Each row comes from the steps of one path. Every step used is in the known rows, and no mark comes twice. Write the path behind each row, first mark first.
Known rows:
tovi ruvo rotaf vitu detaru bibun:  3.07 -4.60  2.23  1.04  1.80 -0.74 -3.17  0.97  0.19 -1.20 -3.15  3.03  1.39  1.49 -2.18 -2.70  0.93  0.29  0.31 -0.50  2.60  2.37 -1.52  0.59  0.98 -2.10  3.04  0.07 -1.63  1.20 -1.09  1.66 -0.09 -3.16 -1.24 -2.78  0.74 -2.59  2.60  3.71  0.99 -1.23  3.86  0.46 -1.31  1.07  2.67  2.84 -1.44  0.50
marav bibun leziz rotaf vitu detaru vuraz tovi ruvo:  2.29  0.65 -1.83 -2.22 -0.40  4.78 -3.82  1.27 -4.48 -1.75  1.18  2.46 -1.15  1.13 -0.38 -3.01 -0.27  0.34 -1.00  0.92 -0.27  5.62  1.07 -0.44  1.25 -1.18 -0.59 -3.92  1.28  0.96  1.46 -0.90 -1.91  3.83 -2.78  1.13  1.95  4.49  5.09 -4.11  1.42  0.97  0.78  2.74  1.24 -3.06  1.17  0.20 -1.04  2.43
leziz marav rotaf bibun: -1.36  0.13  1.12 -2.57 -1.28  1.72  2.81  0.02  4.57  2.42  2.87  4.43  0.49  1.58 -0.96  0.08 -1.80  3.17 -1.10 -3.40 -0.94 -2.88  0.05  2.46 -4.05 -1.16  2.10  0.10  0.70 -3.32 -3.17  1.73  2.03  1.34  1.66 -2.59  3.10  2.84 -2.26 -2.47 -1.05  2.05  1.15 -2.18  1.10 -0.44  0.95 -0.70 -3.66 -2.10
marav bibun leziz rotaf vitu vuraz tovi ruvo:  1.05  0.32 -1.28  0.81 -1.55  2.75 -2.48  0.31 -3.48 -0.37 -0.03  2.05 -2.58  2.39 -2.14 -5.56 -0.48  0.73 -3.12  2.32 -0.72  3.19  2.96  0.58  1.74 -2.43 -0.66 -2.62  0.66  0.61  2.92 -1.81 -3.43  4.83 -0.75 -0.65 -0.12  4.27  2.53 -4.46  1.19  0.61 -1.25  2.44  2.49 -0.82  0.41  2.57 -2.04  1.80
ruvo tovi vitu vuraz: -2.36 -0.32 -0.23  2.89 -0.72 -4.40 -2.32 -3.41  3.86  0.21 -3.76 -5.47  0.77 -1.46  0.04 -1.13  1.32 -0.46  1.41 -0.19  4.20 -4.73  0.96  0.78  2.23  2.83  0.65  0.49  2.55  0.26 -0.07 -2.54  3.33 -2.15  3.76 -3.34 -7.23 -4.84 -1.45  0.62 -2.29 -3.68 -3.65 -1.55  1.14  2.10 -3.58  1.85  3.12 -2.97
detaru bibun leziz rotaf vitu vuraz tovi: -2.19 -0.90  0.89  0.04 -1.15  1.66 -2.44  4.56 -2.98  3.88  2.40 -0.67  0.44 -0.31 -0.49 -0.36  1.40  3.17 -1.76  0.35 -0.18  4.95 -1.44 -2.10  1.55  0.27 -2.24 -0.63 -1.04  0.75  4.43  1.65 -1.87 -1.26 -3.72  1.75  0.50  5.00 -1.64 -2.15  2.36  2.19 -1.69  3.65 -0.41 -1.84 -0.66 -1.31 -0.04  2.31
rotaf bibun leziz marav ruvo tovi vitu detaru: -2.06 -3.14 -1.52  0.39  1.13  2.41  1.53 -0.18 -0.42  2.22  1.06  2.94  3.30 -1.76 -1.30  2.55 -2.21 -0.97 -0.14 -2.49 -1.01 -2.69 -0.13 -1.43 -0.34  2.05 -0.34  1.34 -0.52  1.09  2.66 -0.55  1.66  3.56 -2.01  2.07  1.16 -0.50 -0.70  0.75 -0.21  0.32 -2.50  2.40  0.75 -2.78 -2.22 -0.30 -0.76 -1.52
detaru bibun leziz rotaf marav ruvo tovi: -1.31 -1.64 -2.46 -0.46  0.89 -0.54  0.70  2.55  1.12  2.24  2.96  0.31 -0.50 -3.18  3.66  2.23  0.01  2.44 -0.45 -1.37 -0.27  0.65 -1.83 -2.34  2.78 -1.36 -2.62  2.19 -1.60 -0.67  2.76  0.74 -0.40  1.48 -2.41  1.38  2.93  2.14 -2.34  0.42  1.36  2.18 -1.83  3.66 -4.14  1.08 -0.31 -2.31  2.28 -0.08
ruvo rotaf vitu vuraz leziz marav bibun:  2.54 -0.98  1.95  2.36 -1.40 -2.66 -1.94 -0.90 -0.31 -0.17 -0.09  3.68 -0.41  1.19 -3.21 -3.03 -2.40  3.69 -1.04 -0.04 -0.51  0.09  4.45  3.46  0.07 -2.19 -0.16 -0.87 -2.42  0.72  3.10  0.57 -4.96 -1.68  1.53 -0.28 -0.91 -0.54 -0.41 -0.72  2.16  4.07 -0.17  2.80  1.76 -0.74  0.94  2.27 -3.38  1.23
marav ruvo rotaf vitu:  2.22 -0.79  2.20  2.22  3.83 -1.43 -1.16 -0.07  2.04 -1.99  0.89  3.52 -0.81  0.41 -2.21 -0.92  0.29 -1.18 -0.17  0.35  1.22 -3.63  2.49  3.56  0.09 -1.36 -1.88 -0.07 -3.58 -1.40  1.94 -0.22 -0.78 -0.97  0.29  0.95  1.18 -3.81 -1.38  2.90 -0.05  1.03 -2.01  0.64 -2.35  4.96 -0.80  4.83 -1.39  0.30
bibun leziz rotaf vitu:  0.70  0.26  0.87  0.68 -1.16  0.48 -0.83  2.48  0.91 -0.07  1.53  1.15  1.24  3.70  0.48 -1.69  1.00  0.77  1.46 -1.30  0.22  1.05 -1.82 -2.46  1.57 -2.61  0.09 -1.35 -2.37 -0.04  3.84 -0.12 -0.90 -0.64 -1.17  2.24 -0.60  3.15  1.01 -2.55 -1.28  1.73 -0.30  2.91  2.97  1.25 -1.96  1.79 -3.06  0.97
vitu tovi ruvo rotaf bibun leziz marav:  1.70  0.14  2.39 -0.76  0.45 -0.56  1.22 -2.84  1.34  0.03 -3.00  4.84 -1.02  3.83 -2.39  1.84  1.87 -1.98 -0.44  1.58  1.45 -0.28 -0.17 -2.57 -2.60 -3.11  2.17  0.12 -0.40  0.27 -0.84 -0.20 -0.30  2.18 -0.09 -1.10  0.47 -2.25  0.63  4.25  0.92 -1.66  3.81 -1.70 -0.45  3.29 -1.39 -0.25 -4.51 -0.63
leziz marav ruvo tovi vitu: -0.80  1.96  0.84  2.81  1.12 -0.89  2.33 -3.99  3.76 -1.20  1.82  0.45 -0.36 -3.09  0.23  3.19 -1.09  2.11  1.52 -0.78  0.82 -6.22  2.24  0.48 -1.42  0.45 -1.28  2.09 -1.10 -2.23 -1.63 -0.91  3.54  1.54  4.39 -1.05 -0.37 -3.18 -0.93  4.66 -1.52  1.70 -4.17 -0.02 -2.19  2.65 -3.86  0.96  0.35 -4.30
marav rotaf ruvo tovi vitu detaru leziz bibun: -0.61 -0.55 -1.03 -4.46  1.90 -0.09  4.10  1.75  1.06 -1.36 -2.45 -3.58  0.11 -3.73  1.46 -1.39 -0.97 -2.56 -2.40 -1.01  0.61 -0.87 -2.91  4.96 -1.74  2.12  1.42 -1.57  1.33 -1.77 -1.40 -0.33 -0.14 -1.61 -0.20  0.37  1.54 -1.43 -1.20 -3.54 -0.17 -0.66  2.17 -3.67  1.36 -1.23  2.39 -0.73  2.22 -0.98
ruvo rotaf marav leziz bibun:  4.47 -1.26  0.63 -1.93  0.76 -0.59  1.15 -4.65  1.74 -0.31 -1.42  4.04  0.07 -0.81  2.33 -0.31 -1.15  0.63 -0.88 -0.38 -1.03 -4.22  1.66  4.19  1.55 -1.66  1.03  0.82 -2.54 -0.88  0.07  0.91 -4.05 -0.66  3.09 -0.87  2.83 -1.37  0.12  1.33  3.18  1.62 -0.15 -1.86  0.12  1.76  3.57 -0.38 -0.52 -0.37
ruvo tovi vitu detaru bibun leziz rotaf: -2.14 -1.42 -1.76  0.93  0.35 -0.60 -1.54 -0.84  1.63  0.71 -2.09 -5.61  3.54 -2.01  3.38  2.82  2.46 -1.17  2.97 -2.10  2.55 -0.31 -2.32 -2.43  2.75  2.45 -0.02 -0.83  0.21  2.59  0.89 -1.55  4.76 -1.69  0.19  1.12 -3.66 -2.47  1.61  1.45 -1.43  0.11 -1.76  3.00  0.14 -1.38 -3.75 -1.38  4.48 -2.13
rotaf bibun leziz marav: -1.62 -2.18  0.09 -1.59 -1.50  1.93  0.43  1.10  0.67  3.63  1.93  6.97  2.71  0.62 -0.73 -0.41 -2.69  2.81 -0.80 -2.15 -0.67 -1.67 -1.13 -1.12 -0.97 -0.27  0.06  2.17 -1.08 -0.91  2.16  0.93 -0.13  2.16 -1.70  0.10  2.72  2.66 -1.64 -0.68  0.06 -0.04 -0.17  2.33  2.29 -1.84 -0.37  0.49 -3.50 -0.96
leziz rotaf vitu vuraz tovi ruvo:  1.07 -1.68  2.78  5.63  0.19  0.17 -0.39  0.68 -2.05  0.17 -1.57 -1.05 -1.44  3.70 -4.17 -5.26  1.29  2.32 -1.98 -0.20  0.10  0.82  1.46 -1.10 -0.65 -2.50  2.00 -4.07  0.22 -1.81  0.62 -0.16 -1.25 -2.04  1.46 -3.34 -1.91  1.22  2.27 -0.97  0.52 -1.19  1.94  0.54  2.14  2.66 -0.55  1.38 -2.93  2.93
vuraz vitu tovi ruvo rotaf bibun:  1.52  0.10  3.46  1.29  0.98 -0.80  0.29 -0.46 -2.02  1.54 -2.36  0.71 -2.11  5.77 -3.76 -2.31  1.71 -1.44  0.10  4.86  0.98 -2.90  1.15 -3.03  1.42  0.15  1.86  0.24  1.49 -2.71 -1.49 -1.22  0.63 -2.56 -2.41 -4.00 -1.23 -3.12 -0.83  2.65  3.63 -2.24  3.47 -3.46 -0.55  4.35  0.00  2.77 -4.08 -0.07
marav rotaf ruvo tovi vitu detaru leziz: -1.20  0.35 -0.13 -3.79  0.63 -0.72  2.73  2.19  1.76 -2.03 -1.29 -4.39  0.35 -1.78  0.57 -1.34 -0.26 -3.29 -1.40 -1.16  0.74 -1.16 -2.83  4.76 -2.17  1.54  1.06 -0.66  1.60 -0.27 -3.63 -0.91  1.29 -1.39  0.50 -0.13  0.06 -2.42 -1.23 -2.28 -3.24 -1.86  3.19 -4.03  1.31  0.44  2.35  0.58  2.49 -0.62
detaru bibun leziz rotaf: -2.01  0.27 -0.70 -2.36 -0.73  0.74 -1.62  3.54  1.13  2.34  1.52  1.02  1.41 -0.85  4.09  1.13  1.06  3.79  0.02 -1.22  0.93  3.43 -3.24 -1.98  1.84 -1.94 -1.94  1.24 -1.54  0.51  2.18  2.18  0.54 -0.54 -2.02  2.07  1.84  4.79 -1.55 -0.15  0.74  2.39 -0.49  3.97 -0.76 -0.99 -0.46 -1.88  1.39 -0.48
detaru vitu vuraz tovi ruvo rotaf marav bibun leziz: -0.73 -0.09 -2.61  2.21 -2.00 -1.46 -1.40 -0.41 -1.46  1.83  1.31  0.06 -3.24  0.47 -1.17 -1.81 -0.70 -2.78 -0.34  4.58 -1.33  3.55 -0.01  2.55 -1.00  0.11  0.01  0.20 -1.47 -0.01  1.12 -1.07 -3.68  1.56 -1.04 -2.13  1.45 -0.59 -1.58 -0.17  2.24 -0.67 -1.31 -0.76 -1.08  0.86  1.84  0.84  0.33  2.53
vuraz tovi vitu detaru: -0.43  2.44  3.47  0.66 -1.23  3.97 -3.80 -1.82 -3.62  0.66 -0.26 -2.51  1.69  3.26 -0.47  0.62  3.64 -3.60  1.80  3.93 -0.52  0.69  0.70 -0.43 -0.83  6.27 -1.03 -1.30  0.15  0.52 -4.64 -0.77  4.28 -4.65  1.25 -0.60 -1.42 -1.49  4.16  2.79 -3.27 -4.21 -0.28 -2.14  1.29 -1.87 -1.06  3.32  2.28  1.49
detaru bibun leziz marav ruvo rotaf: -0.79  1.37  0.17 -2.73 -0.04  0.48 -0.63  1.41  1.62  1.55  3.27  3.62  1.18 -3.87  1.75  4.12 -0.62  3.61  0.55 -1.06  0.25  1.55 -1.17 -0.01  0.14 -2.03 -3.34  3.40 -4.06  0.73  2.84  2.70 -0.34  1.30 -1.83  2.90  3.62  2.08 -3.54  2.49  2.23  4.89 -3.31  3.82 -3.88 -0.89 -1.38 -1.30  0.55 -1.80
tovi ruvo rotaf bibun leziz:  3.07 -2.67  1.26 -0.01  0.57 -1.06 -1.41 -1.77  1.35 -1.22 -4.05  5.03  0.64  1.04 -2.84 -3.92  0.89 -0.60  0.65 -1.11  2.47 -0.92 -0.25  0.41 -0.72 -4.49  1.21  1.87 -2.50  0.55  0.70  0.63  0.61  0.95 -0.54 -3.75  0.60 -2.20  0.60  1.92  1.51 -2.91  2.59  1.15 -1.29  3.23  1.23  2.74 -1.93 -0.25
detaru leziz rotaf bibun: -0.03 -3.30  0.08 -1.54 -1.60 -1.23  0.79  2.86 -0.76 -0.73  0.31 -1.39  1.93 -0.27  3.76 -1.78 -3.21  4.21 -1.09 -2.94 -0.96 -1.10 -3.20  0.78 -0.90 -2.03  0.52 -0.98 -0.02 -0.46 -0.88 -1.80 -3.16 -0.03  0.98 -0.45  2.85  1.27  1.99  2.45  0.42 -0.70  6.21  2.07  2.20  1.74  1.12 -1.85  2.12  0.93
vitu tovi ruvo rotaf marav:  3.04  0.02  2.32  0.01  0.54 -2.99  0.14 -3.06  2.29 -1.07 -3.68  2.96 -2.85  5.83 -0.35  0.43  2.55 -3.00 -0.35  3.35  1.26 -0.97 -0.07 -1.79 -0.67 -2.34  3.40  0.22  1.06 -1.23 -4.81 -0.70 -1.21 -0.90  1.79 -3.31 -0.01 -4.33  1.52  5.09 -1.17 -4.54  5.60 -5.11 -1.17  5.73  1.10  1.46 -3.03  0.39
vitu vuraz leziz marav ruvo:  0.11  3.94  0.69  2.71 -0.22 -0.67  1.26 -1.81  0.65 -0.85  0.84  2.96 -2.85 -1.30 -2.23 -0.71 -4.85  2.49 -2.77  1.96 -1.69 -0.28  5.11  2.52 -0.59 -2.01 -0.91  2.39 -0.07 -1.40 -0.05  3.72 -2.04 -1.14  3.56 -1.00 -0.19  4.22 -2.86  0.87 -0.33 -0.71 -1.87 -3.05 -0.55 -3.00  0.97  0.40  0.10  1.01
vuraz tovi ruvo rotaf vitu detaru leziz:  4.51 -1.32  4.66  0.36 -0.77  2.40 -3.83 -1.05 -4.77 -1.96 -0.64 -0.09  0.32  1.37 -3.69 -2.63  1.49 -2.89  1.03  3.00  0.64  2.15 -0.18  1.23 -1.35  1.35  0.21 -1.38 -2.95  0.42 -2.36 -1.04 -0.12 -3.90 -0.91 -3.64  1.94 -2.95  5.92  4.79  0.78 -3.98  4.53 -1.01 -2.00  1.21  1.31  3.95  0.79  3.95
tovi vitu vuraz leziz: -1.27  2.71  1.60  2.95 -2.02 -3.07 -1.47 -0.76 -0.61 -1.49 -2.28 -3.72 -1.00  2.57 -0.13 -1.62  0.44  0.43  0.26  2.84 -0.72 -0.06  3.10  0.32  0.91  1.88 -0.23  2.30  2.80  1.94 -1.74  1.04 -0.57 -3.52  3.81 -0.07 -6.21  1.53 -1.02 -0.63 -2.37 -2.38 -1.57 -3.18  2.78 -1.21  1.18  1.65  1.17 -0.29
vitu detaru bibun leziz rotaf ruvo: -1.81 -0.88 -1.70 -2.70  1.62  3.60 -0.49  4.27 -1.67  2.04 -1.12  2.56  4.07 -1.52  2.91  1.52 -1.79  0.71 -2.19 -1.42 -0.53  5.60 -4.52 -0.69  1.09 -0.61  0.56 -0.92 -1.60  1.49  0.08  3.57  0.13 -2.23 -2.92  4.05  3.91  2.82  0.22  1.52 -1.20  0.08  2.44  2.66  1.85 -6.27  1.02 -1.61  2.03  1.27

Write each row's path:
 1.08  2.77  2.02 -2.81 -1.92  1.56  1.74  0.88  2.84 -0.65  3.03  2.54 -1.53  4.50 -2.41  1.43  0.99 -1.98  0.72  0.60 -0.22  1.47 -1.29 -1.73 -1.68 -2.20  2.37  0.42 -0.03 -0.42 -0.11  0.70 -0.30  2.48 -1.30  0.50  0.52  3.69 -0.36 -2.93 -1.45  1.85  0.28 -3.92  0.68  0.89 -0.52  0.95 -6.02 -0.88 => bibun leziz marav rotaf vitu tovi ruvo
 2.97  0.88  0.81 -3.95  0.15  4.79 -3.41 -1.43 -3.35 -0.29 -0.13  3.41  3.01 -2.47 -2.95  2.19 -0.81 -0.52  2.05 -2.26  0.65  4.43 -0.95 -0.77 -2.93  0.14  0.83 -2.41 -0.95  0.86 -0.84  2.67  1.52 -0.83 -2.96 -0.30  3.37  0.25  3.18  1.01  2.35 -1.89  2.44  0.13 -2.05 -5.35 -0.27 -2.99  0.34  2.79 => vitu detaru vuraz tovi ruvo rotaf bibun leziz marav
-1.29  1.96 -0.43 -4.12  1.98 -0.31  1.47  1.61  2.55 -1.66 -1.47 -2.85 -0.39 -2.51 -0.59 -1.06  1.35 -2.32 -0.68 -2.19  2.38 -0.43 -1.76  3.86 -2.82  1.42  0.72 -1.64  3.07 -1.44 -3.25  0.81  3.33 -1.67 -0.17 -0.40 -0.97 -1.94 -2.38 -4.74 -2.38 -1.81  1.57 -4.06  0.13  0.06  1.89 -1.11  1.28 -0.71 => marav rotaf ruvo tovi vitu detaru vuraz
-0.16  1.75  0.29  5.34 -0.61 -3.60  2.27 -0.66 -1.83 -2.14 -0.89 -4.36 -2.94  2.51  0.07 -0.70 -0.34  0.69 -0.66  1.78 -4.23 -1.13  4.48 -0.94  0.55 -0.24 -0.40  1.67  2.35  0.84 -1.86  0.70 -3.03 -0.89  4.15  0.77 -4.10  1.36 -1.17 -0.78 -1.41 -0.65 -1.32 -2.43  0.94  0.79  1.86 -0.30  0.71  1.15 => tovi vitu vuraz leziz rotaf marav ruvo
-1.04  3.97  0.53 -2.47 -2.26 -0.07  3.23 -0.47  2.97 -0.57  1.71 -0.51  0.38 -1.30 -0.60  1.32  0.52 -0.42  1.73 -1.48  0.08 -1.64 -1.23  0.09 -2.24 -0.95 -0.81  2.08 -1.59 -0.15  0.67  0.09  1.83  2.02  0.69  1.28 -0.97  0.48 -2.74 -3.19 -1.92  2.54 -2.71 -0.28  0.93  0.25 -2.09  0.22 -1.97 -2.86 => bibun leziz marav rotaf ruvo tovi vitu
-1.44 -1.10 -1.15  5.99  4.01 -1.72  2.75 -1.81  0.01 -1.20 -1.08 -2.28 -2.57 -2.99 -1.61 -0.48 -0.30 -0.94 -1.69 -0.02 -0.03 -4.85  4.99  0.89  0.21  0.31 -3.18  0.67  0.86 -0.46  2.58 -1.07  1.81  1.69  1.95 -0.21 -2.67 -1.51 -1.79  1.06  0.59 -0.82 -3.22  1.16 -2.62  2.52 -1.59 -0.19  2.83 -0.20 => marav ruvo tovi vitu vuraz leziz rotaf bibun
-0.49 -0.60 -2.68  0.28 -0.10 -2.63  0.58  0.32  1.51  0.44  0.95  2.22 -3.75  4.31  2.77  1.85  1.19 -4.58  0.49  5.54 -0.26  2.96 -2.60 -0.39 -0.86 -0.40  1.61  0.53 -0.08  0.09 -1.21 -2.05 -2.68  2.38 -1.48  0.30  2.29 -1.97  0.07  3.12  0.37  0.06  2.83 -1.93 -0.76  3.98  2.15  0.12 -2.16  0.28 => detaru vitu tovi ruvo rotaf marav bibun leziz
 0.81  5.18  1.36 -2.57 -0.46 -1.80  1.69  0.30 -0.08 -3.49  2.51 -0.81 -3.08 -4.83  0.16  0.81 -0.17  4.22  1.86 -0.98  0.96  0.78  1.66  0.55 -3.95  0.55 -3.10  1.97  2.42 -1.81 -1.97  2.95  1.68 -2.53  0.99 -0.19 -0.94  2.21 -1.38 -3.01  1.10  1.52  1.44 -1.35 -2.96 -0.75  2.76 -4.68  0.20 -0.17 => detaru vuraz leziz marav rotaf ruvo tovi vitu
-1.77 -3.06 -0.90 -1.23 -0.96 -0.72  0.82 -1.03  2.08  0.05 -0.32 -5.38  3.34 -2.06  1.35  2.33 -0.86 -1.33  1.85 -3.27  0.86 -3.32 -1.84  1.16 -0.56  3.92  2.10 -0.62  2.17  1.38 -2.25 -2.82  3.17 -0.19  1.18 -1.16 -1.74 -3.48  1.51  0.77 -1.69 -0.49  1.08 -1.12  0.92 -1.31 -1.31 -1.42  3.18 -2.48 => ruvo tovi vitu detaru leziz marav rotaf bibun
-0.56  1.49 -4.25 -2.61  0.19  1.27 -1.11  0.40 -2.09 -1.92 -1.56 -0.32  0.50 -2.85  2.85 -1.20 -0.97  1.25 -0.80 -1.21  0.56  2.44  0.09  0.37  1.16 -0.96 -1.74 -2.65  1.72  1.83  1.86 -1.79 -0.95  4.33 -0.68  3.56 -0.50  0.82  1.73 -3.74  0.14  1.88 -0.78  4.57  2.79 -2.89 -0.60 -1.87  1.69 -0.79 => marav bibun leziz rotaf ruvo tovi vitu detaru vuraz
-1.90 -1.48 -2.05  0.52  0.34 -1.46  0.95  2.52  0.06  1.50  2.44 -2.61 -0.24 -2.43  3.85  2.95  1.53  2.05  0.65 -1.10 -0.95  0.40 -1.59 -3.36  2.65 -0.04 -2.77  2.57 -0.63  0.83  2.26 -0.13 -0.24  1.67 -1.76  2.42  0.57  1.22 -2.02  0.21  1.10  2.88 -2.66  3.76 -3.40  1.52 -0.65 -2.55  2.37 -0.92 => detaru bibun leziz rotaf marav ruvo tovi vitu
 0.94  3.23  0.27 -5.60 -2.14  2.87 -0.80  2.39  2.33 -0.59  4.80  1.87  1.75  0.83 -0.96  2.69 -1.38 -0.04  2.43 -3.07 -0.30  3.41 -2.40 -0.18 -1.22 -0.77  1.90 -1.09 -0.09  0.11  0.81  2.50 -0.15  0.56 -2.64  2.69  1.69  4.97 -0.59 -5.47 -1.04  3.23 -1.00 -2.35  0.96 -4.10 -0.47 -1.38 -3.42  0.08 => bibun leziz marav rotaf vitu detaru vuraz
-0.53 -3.76 -2.28  1.62  1.96 -1.69  0.82  0.47  0.59  1.05  1.96 -0.59 -0.47 -1.21  2.80  2.68 -1.54 -1.09 -0.49  0.44 -2.18 -2.93 -0.03 -0.67  3.18  3.54  0.47  2.80  1.54 -1.33 -3.25 -0.68 -0.56 -0.37  0.04 -0.49  2.00 -3.40 -0.64  3.11 -2.00 -2.11 -0.92 -2.14 -3.39  0.89  2.23  0.64  2.64 -0.19 => rotaf marav ruvo tovi vitu detaru bibun
 1.00  0.28 -2.53  1.50  0.12 -0.06  1.94 -0.80  0.65 -1.08  0.60 -2.52  1.03  0.87  2.33  2.44  0.21 -2.85  2.39 -1.76 -2.39 -0.99 -0.72 -3.28  2.21 -1.46  0.33 -0.40 -1.53  0.98  1.10 -1.29 -0.05  1.91  0.21  2.67 -0.18 -0.47  1.20 -0.53 -2.03  0.44 -1.69  1.25 -0.11  0.41 -2.31 -0.58  1.26  0.55 => bibun leziz rotaf marav ruvo tovi vitu detaru
-1.48  1.98  0.33  2.27 -1.65 -3.28  1.02 -3.52  3.74 -0.61 -0.89 -5.45 -1.30 -1.55 -0.96  0.21  0.71 -0.25  1.55 -0.42  1.63 -3.51  3.04  1.39 -0.21  1.71 -0.02  1.14  2.12  0.11 -0.74 -0.75  3.36 -1.53  4.08 -2.90 -5.92 -1.22 -1.70 -1.92 -1.40 -0.12 -2.90 -2.55 -0.47  0.23 -1.71 -0.38  1.98 -2.33 => ruvo tovi vitu vuraz leziz marav rotaf
-1.61 -2.11 -1.89 -1.45  1.26  1.99  0.46  0.40 -0.89  1.24  1.72  2.19  2.84 -3.76 -1.28  3.34 -2.16  0.49  0.75 -3.62 -0.11 -1.32 -0.45 -1.80 -1.06  2.03 -0.85  0.74  1.04  0.94  2.93  0.13  1.29  3.68 -2.98  2.49  1.01  0.04 -1.11 -0.69  1.27  0.53 -2.42  2.12 -0.56 -3.11 -1.92 -2.87 -0.37 -1.10 => rotaf bibun leziz marav ruvo tovi vitu detaru vuraz
-1.78  1.19 -3.63  0.42 -0.91 -0.80  0.24 -0.55 -1.08 -0.56 -2.79 -0.75 -0.95 -1.59  1.07 -3.74 -1.16  1.56 -2.89  0.18  0.16  0.01  1.97  1.39  1.65 -2.20 -1.86 -1.33  1.11  1.43  3.33 -2.67 -2.51  5.35  1.42  1.78 -2.50  0.61 -0.80 -4.09 -0.09  1.54 -2.86  4.30  4.08 -0.69 -1.41  0.52  0.65 -1.39 => marav bibun leziz rotaf ruvo tovi vitu vuraz
-0.73 -0.73 -0.51  3.92 -1.10 -2.75 -0.78 -0.77 -0.15  2.04  0.39 -0.92 -2.68  0.82 -1.69 -1.45  0.09 -2.26  0.39  3.83 -0.38  1.84 -0.81  2.30 -2.24  0.66  1.24  0.23 -1.57 -1.53 -1.21 -0.09 -1.80 -2.25  0.51 -4.11  0.84 -2.60 -1.78  2.48  1.37 -2.49  0.38 -2.56 -1.74  2.58  1.70  0.71  0.51  2.64 => detaru vitu vuraz tovi ruvo rotaf marav
-0.31  1.22  1.25  1.33 -0.23  4.17 -0.42  0.60 -6.18  1.21  2.65 -3.48  0.15  1.48  0.43  3.27  3.18 -2.84  0.83  2.83 -4.39  2.53  0.60 -3.04 -0.21  4.21 -2.66 -0.56 -0.92  1.21 -2.07 -0.21  0.87 -0.83 -1.34  2.58  1.52  0.73  2.70  1.51 -0.63 -0.42 -1.33  0.58 -1.90 -1.69 -0.27 -0.29  2.46  3.01 => vuraz tovi vitu detaru bibun leziz rotaf marav ruvo
-2.36 -0.02 -1.27 -1.73 -0.76  0.24 -0.45 -1.00  3.44  0.95  0.38 -4.89  2.88 -2.30  1.91  4.24  1.70 -1.81  3.01 -2.34  1.94 -0.60 -2.01 -0.54  1.02  3.28  0.73  0.33  0.85  2.09 -0.59 -0.75  5.15 -0.54  0.01  0.62 -2.60 -1.46 -0.10 -0.62 -1.77  1.57 -2.75 -0.16 -0.77 -2.55 -2.74 -1.42  3.09 -3.27 => ruvo tovi vitu detaru bibun leziz marav rotaf
 0.07 -1.10 -1.69  5.46  1.01 -3.81  3.56 -1.96  1.63 -0.54 -1.00 -3.92 -2.00  0.58  1.06 -0.37 -0.37  1.46 -0.54 -2.12 -2.44 -4.51  2.25 -1.30  0.80 -2.48  1.09 -1.11  1.07 -2.07 -1.29 -1.65 -1.57  1.30  4.27 -1.59 -1.63 -2.42 -0.87  0.18 -0.95 -0.33 -0.98 -0.19 -0.51  4.48 -1.25 -1.41  0.99  0.26 => leziz rotaf marav ruvo tovi vitu vuraz
-0.37 -0.09 -0.04  0.14  0.57  0.80 -1.17  1.40 -3.19 -1.71 -1.39 -2.71  2.32  1.33  1.98  1.47  0.79  1.05  2.00 -1.82 -1.37  2.62  0.05 -2.31 -0.88  2.43  0.56 -1.64  3.49  2.42 -2.61  1.69  1.51 -3.01  0.23  2.74 -2.18  1.84  3.14 -0.64 -0.76 -0.60  2.94  0.39  2.24 -4.08  1.79 -3.69  1.67  1.12 => tovi vitu detaru vuraz leziz rotaf bibun
-3.07 -1.38 -0.57 -0.14  1.72 -0.79  0.95  2.21 -1.64  1.01 -2.88 -0.58  2.35 -4.61  0.96 -0.33  0.07 -0.23 -1.48  0.37  1.94 -0.04 -3.17 -0.24  0.62  2.90 -1.73  2.22 -0.57  0.98  0.73  0.07  1.57 -2.16 -1.43  2.01 -0.94 -3.91 -1.72  2.04 -1.78 -1.91 -0.06  2.66  1.33 -1.37  0.02  0.87  2.12 -1.46 => rotaf ruvo tovi vitu detaru bibun leziz
 4.16  1.16  2.61 -0.03  1.75  0.65  3.04 -3.06 -2.85  0.06 -1.95  0.33 -4.02  3.80 -1.36 -0.91  0.54 -1.91 -1.15  6.39 -1.06 -3.51  2.18 -1.66  3.44  0.28  2.73  0.58  1.74 -3.08 -1.31 -0.43 -2.74 -1.44 -0.71 -2.98  0.41 -0.76  0.18  1.79  6.14 -0.01  1.62 -6.88 -0.72  3.30  2.81  0.58 -3.80 -0.52 => vuraz vitu tovi ruvo rotaf marav leziz bibun
 1.15  1.26 -2.01 -3.01 -0.89  4.84 -4.22  1.80 -3.99 -0.33  2.50  2.25 -0.07  1.07  0.84 -1.80 -0.59  0.76 -0.87  0.54 -0.65  5.07  0.96  0.17  1.53  0.24 -1.56 -4.56  0.88  0.79  2.40 -1.08 -2.12  2.90 -2.90  2.88  2.03  4.62  3.99 -4.80  0.92  2.13 -0.42  3.54  2.27 -4.01  0.13 -0.09 -0.59  2.58 => marav bibun leziz rotaf vitu detaru vuraz tovi
